Rows, each with its class:
[.04 -.15 .06 -.01 .09 .02 -.02 .03 -.10 -.07 .07 .08 -.05 -.08 .05 -.07 -.09 -.22 .09 .21 -.10 .18 -.03 -.11 .08 -.05 -.08 .14 -.15 -.07 -.10 .37 .09 .01 -.03 .10 -.06 .13 .04 -.09 -.11 .06 -.11 .03 .29 -.06 .16 .09 .03 .01 .05 .27 .10 .05 -.04 -.21 -.11 .35 .03 .13 -.06 .19 -.04 -.05 -.28 -.05 .29 -.17 -.32 .07 .10 -.02 .05 .00 -.12 -.11 .13 .05 .15 .00 -.11 -.03 .13 -.01 -.11 -.20 .15 .16 .11 .17 .04 -.26 .05 -.38 .00 .04 -.04 -.08 -.29 -.07 .05 -.17 -.32 -.01 -.39 -.12 -.01 .04 -.26 -.04 .10 .05 -.01 -.01 .09 .07 .11 .05 .17 -.09 .09 -.18 .60 .30 -.04 .14 .08 -.03 -.13 -.04 .10 .04 -.03 .01 .12 -.01 -.30 -.13 .15 -.17 .08 -.07 .08 .11 -.04 .10 -.11 -.04 .23 .00 .19 .26 .01 .06 .30 -.08 -.10 .05 .16 .05 -.14 -.37 .04 .12 -.13 .35 -.09 .16 -.11 -.11 .12 .08 -.03 .15 .09 .14 .07 .06 .12 -.20 -.27 .30 -.02 -.21 .14 .07 .02 .05 .06 .08 .20 .04 .06 .14 -.14 .09 .04 -.05 .06 .13 -.13 -.12 .11 .10 -.45 .09] : GB
[-.13 -.28 -.03 .09 .03 -.05 -.08 -.12 .02 .18 .13 .03 -.22 -.50 -.13 -.03 -.02 -.34 -.02 .21 -.16 .07 -.05 .09 .18 .00 -.12 -.01 -.11 .14 .15 -.09 .08 -.19 -.17 .03 .10 .25 .01 .18 -.14 -.02 -.05 .14 .14 .03 .03 -.30 .22 .04 .03 .13 .10 .01 -.23 -.25 .14 .57 .02 .16 -.25 .00 -.05 -.13 -.17 .01 .80 -.06 -.14 -.11 .12 -.10 .04 .04 -.11 -.36 .26 -.15 .11 .01 .08 -.40 .26 -.12 .17 -.10 .25 .06 .28 .16 -.10 -.19 .01 -.26 -.07 -.08 .00 .04 -.25 .23 .20 -.47 .05 -.28 -.41 .19 .09 .18 -.21 .04 .10 -.08 .31 .00 .12 -.22 -.01 .04 .15 -.09 .26 .01 .24 .28 -.03 .08 -.03 .13 -.08 .13 .15 .13 -.02 .00 .17 -.07 -.19 -.18 .10 -.16 .05 -.07 .26 .11 -.05 -.07 -.13 -.03 .15 .19 .22 .01 -.15 .02 .16 .06 -.18 .07 -.14 .02 -.31 .16 .13 .31 -.22 .16 -.25 .40 -.15 -.02 .22 .11 .10 -.02 .02 -.07 .04 -.06 .02 -.08 .10 .38 -.01 -.16 .20 -.03 -.17 -.03 -.38 .14 .32 -.03 .15 -.19 -.03 .34 .02 -.14 .13 -.03 .31 -.33 -.07 .05 -.05 -.09] : GB
[-.28 -.08 .16 -.08 -.04 .22 -.09 -.13 .30 -.01 -.38 .12 -.07 -.18 .01 .19 .25 -.14 -.55 .06 -.27 -.33 .21 .07 .05 -.01 -.18 -.19 .05 .13 .03 .00 .00 -.24 .01 -.08 .22 .15 .09 .01 -.05 .08 -.12 .15 -.22 .28 -.12 -.11 .04 .01 -.05 .34 .03 -.05 -.15 .52 .25 .12 .32 -.19 -.21 -.53 .17 -.14 .20 .05 -.23 -.04 .12 -.07 -.20 -.13 .01 .01 .13 -.02 .09 -.24 -.26 .07 .41 -.17 .16 .20 .26 -.01 -.03 -.24 -.05 .02 -.38 .24 .16 -.05 .13 -.14 .07 .35 -.01 -.24 .11 -.46 .11 -.05 -.12 .22 -.10 .09 -.02 -.12 -.04 -.01 -.06 -.03 .21 -.01 -.03 .05 -.01 -.14 .29 .15 -.01 .22 -.03 .30 -.07 .23 .01 .28 -.35 .13 -.10 .35 .25 .03 .21 -.16 .03 .07 -.25 .08 -.02 -.07 .03 -.03 -.17 -.04 .10 .16 -.01 .15 .00 -.20 -.06 .15 .17 -.10 -.06 .19 -.02 .46 .07 .15 -.17 .12 .01 .33 .02 .43 .08 -.06 .02 -.30 .25 .14 -.13 .02 .11 -.20 .04 .00 .07 -.12 -.02 -.17 -.25 -.25 -.16 .07 .12 -.02 -.01 -.19 -.02 -.06 .01 .11 .00 .08 .24 -.17 -.21 .03 .43 -.06] : Mq
[.16 -.15 .46 -.16 .26 .19 -.17 -.03 -.02 .05 .12 .05 .30 -.15 .03 -.04 -.16 -.16 .04 .15 .24 .10 -.21 .02 .31 .09 .01 .13 -.21 .05 -.09 .05 .06 -.03 -.03 .27 .01 -.03 -.19 .01 -.02 .08 -.15 -.06 .55 .44 -.02 .15 .01 .49 -.01 .09 .30 .05 .15 -.02 -.47 -.02 .04 .13 .29 -.22 -.01 -.11 -.26 .05 .24 -.20 -.01 -.01 -.02 -.11 .25 -.04 -.06 .13 .00 .18 -.18 -.28 -.18 -.04 -.08 .12 .13 -.18 .41 .45 .26 .20 -.10 -.07 -.12 -.17 -.05 -.02 .05 -.01 -.10 .05 .03 -.10 -.64 .02 -.32 -.01 .04 -.29 -.47 -.05 .00 -.04 .02 .15 -.01 .08 .05 .09 -.01 -.15 .22 -.28 .37 .52 .13 -.55 -.12 -.10 -.06 -.07 .04 -.03 -.19 -.12 -.19 -.02 -.03 .03 .17 -.04 -.05 .09 .28 .23 .18 .17 -.14 -.12 .07 .13 -.10 .33 .23 .08 .26 -.11 .08 .01 .44 .03 -.21 -.37 .18 .05 .00 .08 .20 .14 -.18 .11 -.10 -.09 .03 .02 -.04 .10 -.09 .04 -.01 -.30 .13 .07 .04 -.25 -.08 .21 -.14 -.08 .18 .09 .10 .25 -.28 .23 -.05 -.30 -.04 -.14 -.06 -.22 .26 .08 -.03 -.13 -.13 .15] : ZH
[.11 -.12 .41 -.13 .01 .10 .14 -.28 -.16 .13 .14 .09 .33 -.30 -.13 -.18 .12 -.14 -.42 -.06 .14 .03 -.12 .04 .17 .04 .09 .06 -.22 .20 -.04 -.21 .12 -.30 .20 .34 .06 .17 -.14 .09 -.05 .20 -.28 .09 .17 .35 .24 -.15 .14 .29 .02 -.38 .04 -.06 -.08 -.09 -.29 .06 -.04 -.09 .05 -.08 .12 -.32 -.30 .00 .10 -.13 .44 -.03 .02 -.09 -.33 -.06 -.10 .12 -.08 .08 -.15 .07 -.07 -.39 .00 .20 -.12 -.12 .21 .43 .04 .44 -.11 -.10 -.18 -.20 .08 -.20 .03 -.01 -.13 .21 -.03 .05 -.11 -.03 -.09 .13 -.05 -.13 -.40 -.17 .06 -.04 .18 .08 -.21 -.16 .07 -.42 -.01 -.04 .10 -.22 -.08 -.12 -.04 -.62 -.21 .17 -.37 .11 .31 -.05 -.07 -.15 -.26 .11 .06 .29 .09 .16 -.13 .07 .36 .30 -.01 .18 -.02 .27 -.02 .12 .05 -.08 .11 .15 .15 -.18 .03 .03 -.04 -.01 -.22 .12 .08 .15 -.11 -.10 -.18 -.14 .09 -.10 -.06 -.22 -.25 .05 -.43 -.27 .04 -.10 -.08 .07 .10 -.13 -.17 .00 -.13 .00 -.07 -.05 -.02 .20 .33 .00 -.13 .11 .00 -.30 .06 -.16 .04 -.39 .18 .05 -.01 -.25 -.05 .06] : ZH
[-.22 -.03 -.18 .08 .00 .07 .05 -.06 .24 .09 -.22 .12 -.19 .00 .05 .15 -.07 -.09 -.32 .29 -.39 -.08 .27 .04 -.01 -.11 -.10 -.09 .05 .05 -.01 .20 .08 -.07 -.12 -.07 .05 -.02 .22 -.08 -.07 -.01 -.13 .14 -.23 -.01 -.09 -.05 -.05 -.11 .00 .46 -.07 -.03 -.09 .26 .29 .32 .22 -.10 -.27 -.26 .21 -.14 .13 .04 -.03 -.07 -.10 .09 -.10 .00 -.04 .02 .11 -.01 .15 -.10 -.10 .15 .17 -.12 .22 .07 .09 -.08 -.07 -.30 -.15 .00 -.21 .20 .16 -.32 .13 .00 .02 .26 -.10 -.42 .06 -.34 .09 -.01 -.20 .16 -.05 .14 .05 -.01 -.02 .07 -.03 -.05 .19 .07 -.01 .05 .07 -.08 .14 .10 .26 .08 -.06 .56 .05 .14 .06 .36 -.25 .13 -.06 .25 .33 .04 -.07 -.27 .06 -.04 -.13 .01 -.14 -.15 -.03 .01 -.11 -.09 .22 .06 .11 .06 -.08 -.14 .10 .07 .01 -.05 .00 .02 .05 .13 .06 .02 -.12 .23 -.04 .15 .10 .16 .07 .01 -.04 -.11 .30 .29 -.05 .03 .08 -.23 -.03 .28 -.01 -.13 .14 -.22 -.11 -.07 -.10 -.18 -.04 -.01 .23 -.15 -.07 .04 .09 .16 .17 .15 -.11 -.16 -.14 .20 .12 .03] : Mq
[-.14 .03 -.08 .17 -.13 .04 .17 -.23 .20 -.02 -.37 .14 -.08 .06 .00 .18 .14 -.04 -.67 .02 -.31 -.20 .29 .00 -.08 -.03 -.19 -.12 .05 .12 .14 -.06 .07 -.20 -.02 .07 .12 .19 .21 -.10 -.14 -.03 -.16 .15 -.31 .06 .08 -.16 .06 -.17 .04 .04 -.27 -.14 -.22 .27 .24 .10 .09 -.25 -.30 -.23 .24 -.14 .16 -.03 -.19 .00 .30 -.06 -.09 -.06 -.37 .04 .14 .08 .04 -.07 -.13 .33 .05 -.25 .12 .27 .00 -.06 -.21 -.26 -.32 .02 -.19 .21 .08 -.17 .18 -.06 .15 .35 -.07 -.20 .01 -.18 .35 -.08 -.02 .16 -.16 .05 .05 -.16 -.03 .10 -.03 -.02 -.01 -.17 .03 -.25 -.03 -.09 .16 .00 -.13 -.18 -.09 .35 .04 .30 -.19 .73 -.11 .08 -.06 .12 .23 .07 .09 -.06 -.01 .16 -.17 -.01 -.05 -.04 -.18 .07 -.03 .28 .10 .05 .15 -.07 -.06 -.10 -.03 .04 -.05 -.04 -.30 .08 .14 .36 -.01 .05 -.09 .07 -.12 -.16 .29 .08 -.08 -.12 -.22 -.11 -.05 -.01 -.04 -.06 .05 -.10 .01 .05 -.09 -.02 -.04 -.25 -.03 -.04 -.11 -.08 .14 -.18 .16 -.09 .00 -.11 .15 .14 .10 -.03 -.18 -.05 -.20 .03 .19 -.03] : Mq
[.17 .01 .32 -.08 .02 .03 .09 -.16 -.29 .10 .28 .05 .32 -.16 -.14 -.29 .19 -.13 -.18 -.14 .28 .14 -.19 -.01 .09 .09 .12 .07 -.20 .11 -.04 -.21 .06 -.14 .20 .26 -.10 .07 -.21 .00 -.05 .19 -.15 -.12 .28 .18 .29 .02 .14 .22 -.05 -.39 .01 -.09 -.02 -.37 -.37 -.08 -.12 .03 .09 .16 -.02 -.07 -.32 -.01 .11 -.08 .23 -.03 .09 -.04 -.22 -.08 -.11 .14 -.12 .13 -.02 -.07 -.25 -.18 -.12 .02 -.24 -.07 .12 .48 .07 .35 .05 -.17 -.27 -.05 .02 -.08 -.06 -.14 -.07 .25 -.03 .17 -.18 .00 -.03 -.07 -.02 -.20 -.35 -.19 .09 .00 .06 .03 -.18 -.19 .11 -.39 -.03 .01 -.02 -.29 -.11 -.14 -.05 -.67 -.13 .05 -.30 -.08 .33 -.07 -.04 -.22 -.27 .05 -.04 .37 .08 .08 -.01 -.05 .20 .30 -.10 .22 .02 .40 -.10 .06 .09 -.11 .10 .25 .17 -.18 -.12 .13 .05 -.09 -.05 -.13 .01 .05 .05 -.13 -.10 -.26 .05 -.21 -.01 -.21 -.10 .14 -.41 -.29 .05 -.05 -.05 .14 .05 -.26 -.04 .02 -.12 .17 .13 .06 .07 .17 .24 .07 -.08 .21 .01 -.26 .01 -.12 .02 -.28 .03 .11 .07 -.18 -.26 .07] : ZH
[-.17 -.04 -.14 .04 -.11 -.05 .19 -.09 .15 -.05 -.31 .11 -.15 .07 .13 .00 .00 -.08 -.26 .13 -.38 -.01 .29 -.06 -.05 -.11 -.25 -.07 .01 -.03 -.04 .42 .11 -.15 -.11 -.08 -.11 .15 .11 -.18 -.14 -.01 -.16 .12 -.19 -.06 .06 -.02 .07 -.17 .00 .31 -.19 -.12 -.15 .17 .34 .29 .15 -.26 -.29 -.09 .15 -.17 .03 -.02 -.04 .03 -.19 .08 -.02 .02 -.20 .09 .05 -.13 .14 -.01 .03 .25 .07 -.05 .28 .01 -.06 -.10 -.16 -.31 -.24 -.04 -.14 .01 .25 -.22 .02 .04 .00 .07 -.25 -.19 -.01 -.14 .20 .10 -.13 .11 -.11 .25 .09 -.20 .01 .17 -.07 .07 .19 .09 .10 -.04 .03 -.02 .08 .06 .29 .15 -.13 .68 .23 .09 -.06 .23 -.13 .10 .01 .15 .27 .02 -.10 -.32 .04 -.07 -.08 -.08 -.10 -.10 -.10 -.03 -.14 -.01 .21 -.05 .28 -.09 -.04 -.10 .17 .00 -.11 .02 -.20 .07 .05 .08 -.04 .15 -.14 .31 -.16 .00 .06 .04 .10 .01 -.10 .00 .26 .21 .08 .09 .15 -.12 -.06 .24 -.02 -.08 .08 -.14 -.11 .01 .05 -.14 .16 -.04 .07 -.05 -.11 .13 .01 .12 .05 .25 -.17 -.12 -.02 .21 -.02 -.22] : Mq
[.06 -.07 .11 -.01 .08 .00 .06 -.02 -.07 .06 .11 .01 .11 -.18 -.02 -.15 .01 -.14 -.14 .01 .07 .06 -.04 .03 .09 -.01 -.08 .08 -.15 .07 .08 -.13 .11 -.12 .07 .16 -.03 .11 -.04 -.02 -.09 .04 -.10 .00 .21 .09 .16 -.04 .06 .11 .03 -.09 .03 -.05 -.07 -.18 -.26 .19 -.02 .08 -.04 .09 .03 -.04 -.25 -.02 .16 -.10 .13 .05 .14 -.01 -.12 .02 -.03 -.01 -.01 .09 .05 .02 -.10 -.16 -.01 .03 -.12 -.21 .16 .24 .13 .22 -.01 -.15 -.07 -.23 -.01 -.03 .00 .01 -.15 .11 .02 -.06 .03 -.05 -.18 .05 -.08 -.04 -.25 -.09 .09 .03 .06 .02 -.07 -.04 .01 -.10 .08 -.09 .08 -.17 .14 -.07 -.10 -.16 -.04 .05 -.23 -.01 .22 .01 -.06 -.07 -.05 -.01 -.12 .07 .09 -.02 .02 -.02 .11 .30 -.04 .13 -.16 .13 .07 .05 .14 -.07 .03 .14 .25 -.09 -.11 .06 .00 -.04 -.11 -.08 .02 .11 -.06 -.01 -.09 -.07 .03 -.11 .02 -.06 -.09 .07 -.17 -.09 .04 -.01 .02 .00 -.02 .06 -.03 -.05 .00 -.05 .04 .03 .03 .15 .20 .03 -.03 .08 .00 .00 .04 -.06 .05 -.15 -.04 -.07 .06 -.10 -.21 .01] : GB
[-.17 -.10 -.14 .05 .08 .00 -.13 -.03 .29 .01 -.14 .04 -.19 -.20 -.04 .10 -.04 -.09 -.09 .06 -.17 -.08 .10 .10 .08 -.01 -.15 -.07 .10 .12 .09 -.16 .03 .03 -.01 -.07 .20 .09 .09 .15 -.02 -.11 .08 .14 -.10 .03 -.16 -.12 -.01 -.09 .07 .26 .00 .05 -.15 .11 .21 .26 -.02 .08 -.19 -.03 .04 -.04 .24 .09 -.22 .00 -.02 -.05 -.01 -.11 .19 -.05 .05 -.19 .14 -.25 -.04 -.06 .18 -.30 .11 .05 .23 .11 .03 -.11 .08 -.12 -.15 .09 .06 .02 .03 -.10 .01 .31 .07 -.02 .17 -.43 .10 -.18 -.12 .15 .03 .10 .03 .22 -.05 -.12 .13 -.01 .13 -.06 -.10 .21 .04 -.04 .21 .19 .03 .15 .30 .29 .07 .09 .12 .23 -.23 .04 -.04 .15 .18 -.11 -.07 -.17 .05 .00 -.04 .14 .09 -.08 .04 -.11 -.04 -.13 .07 .12 .00 .06 -.13 -.13 -.06 .04 .08 .02 -.08 .00 -.05 .25 .02 .00 -.08 -.04 -.14 .29 -.05 .19 .10 .08 .07 -.19 .24 .05 -.08 -.07 -.04 -.05 .03 .21 .04 -.10 .13 -.16 -.08 .01 -.30 .07 -.04 -.03 .15 -.15 .07 .20 .04 .02 .04 .00 .14 -.16 -.15 -.01 .31 .01] : Mq
[-.11 -.32 .13 .13 -.12 -.13 .17 -.15 -.20 .13 .11 .01 .14 -.29 -.28 -.35 .14 -.27 -.09 .00 -.09 .03 -.09 -.04 .09 .00 -.20 .05 -.09 .12 .14 -.08 .09 -.40 -.19 .03 -.01 .33 -.07 .11 -.09 .29 -.08 .08 -.12 .00 .29 -.16 .23 -.02 .07 -.16 -.01 -.09 -.30 -.28 .13 .43 -.02 -.08 -.26 .20 -.14 -.18 -.27 -.10 -.01 .01 -.11 -.04 .20 -.07 -.30 .10 -.14 -.36 .14 .04 .16 .13 .03 -.29 .31 -.20 -.15 -.20 .10 .11 .11 .23 -.06 -.43 .00 -.19 -.12 -.16 -.05 -.05 -.26 .10 .10 -.11 .21 -.23 -.25 .09 -.04 .22 -.09 -.30 .21 .10 .18 -.13 .08 -.16 .04 -.27 .11 -.02 .08 .03 .05 .14 -.26 .01 .04 .17 -.21 .18 .47 .12 .10 -.13 .00 -.02 -.05 .12 .06 -.08 .03 -.20 .20 .21 -.14 -.08 -.07 .11 .18 .06 .42 -.25 -.15 .02 .21 .03 -.40 .22 -.40 .08 -.30 .23 .08 .28 -.23 .15 -.32 .23 .02 -.21 .21 .04 -.03 .04 -.26 -.17 .24 .03 .03 .13 .07 .03 -.02 -.06 .06 -.09 .00 .00 -.33 .09 .49 -.28 .08 -.03 .01 .34 -.09 -.04 .12 -.05 .19 -.16 -.10 -.08 -.23 -.22] : GB
[.13 -.12 .34 -.23 -.03 .05 -.02 -.10 -.21 .10 .23 .02 .27 -.15 -.08 -.20 .06 -.07 -.02 -.05 .22 .09 -.22 -.02 .13 .04 .09 .07 -.21 .01 -.01 -.06 -.03 -.13 .16 .19 -.03 .11 -.18 .03 -.01 .13 -.10 .04 .27 .24 .16 -.02 .07 .28 .04 -.20 .13 .05 .01 -.18 -.36 -.03 -.08 .03 .15 .07 -.07 -.09 -.30 -.01 .15 .00 .08 -.04 .00 -.03 -.08 -.02 -.12 -.02 -.08 .14 -.01 -.12 -.20 -.08 -.25 -.02 -.12 -.14 .24 .38 .12 .37 -.03 -.19 -.13 -.06 -.06 -.08 .02 -.24 -.07 .29 -.04 .03 -.23 -.04 -.10 -.06 .04 -.12 -.35 -.13 .04 -.06 .04 .08 -.07 -.11 .07 -.18 .02 .01 -.04 -.22 .01 .10 -.04 -.51 -.08 -.01 -.17 -.13 .25 -.04 -.05 -.20 -.27 .02 -.04 .20 .01 -.02 .00 -.03 .28 .29 -.01 .03 .00 .12 -.10 .09 .03 .00 .09 .13 .20 -.12 -.07 .03 .12 .01 -.17 -.13 .04 .06 -.07 -.04 -.03 .01 -.11 -.05 .00 -.12 .04 .31 -.25 -.17 .02 .13 -.02 -.02 .07 -.11 .01 -.07 -.09 .11 .02 -.01 .05 .13 .21 .07 -.15 .16 .06 -.11 -.05 -.14 .04 -.23 .13 .09 .11 -.11 -.24 .07] : ZH
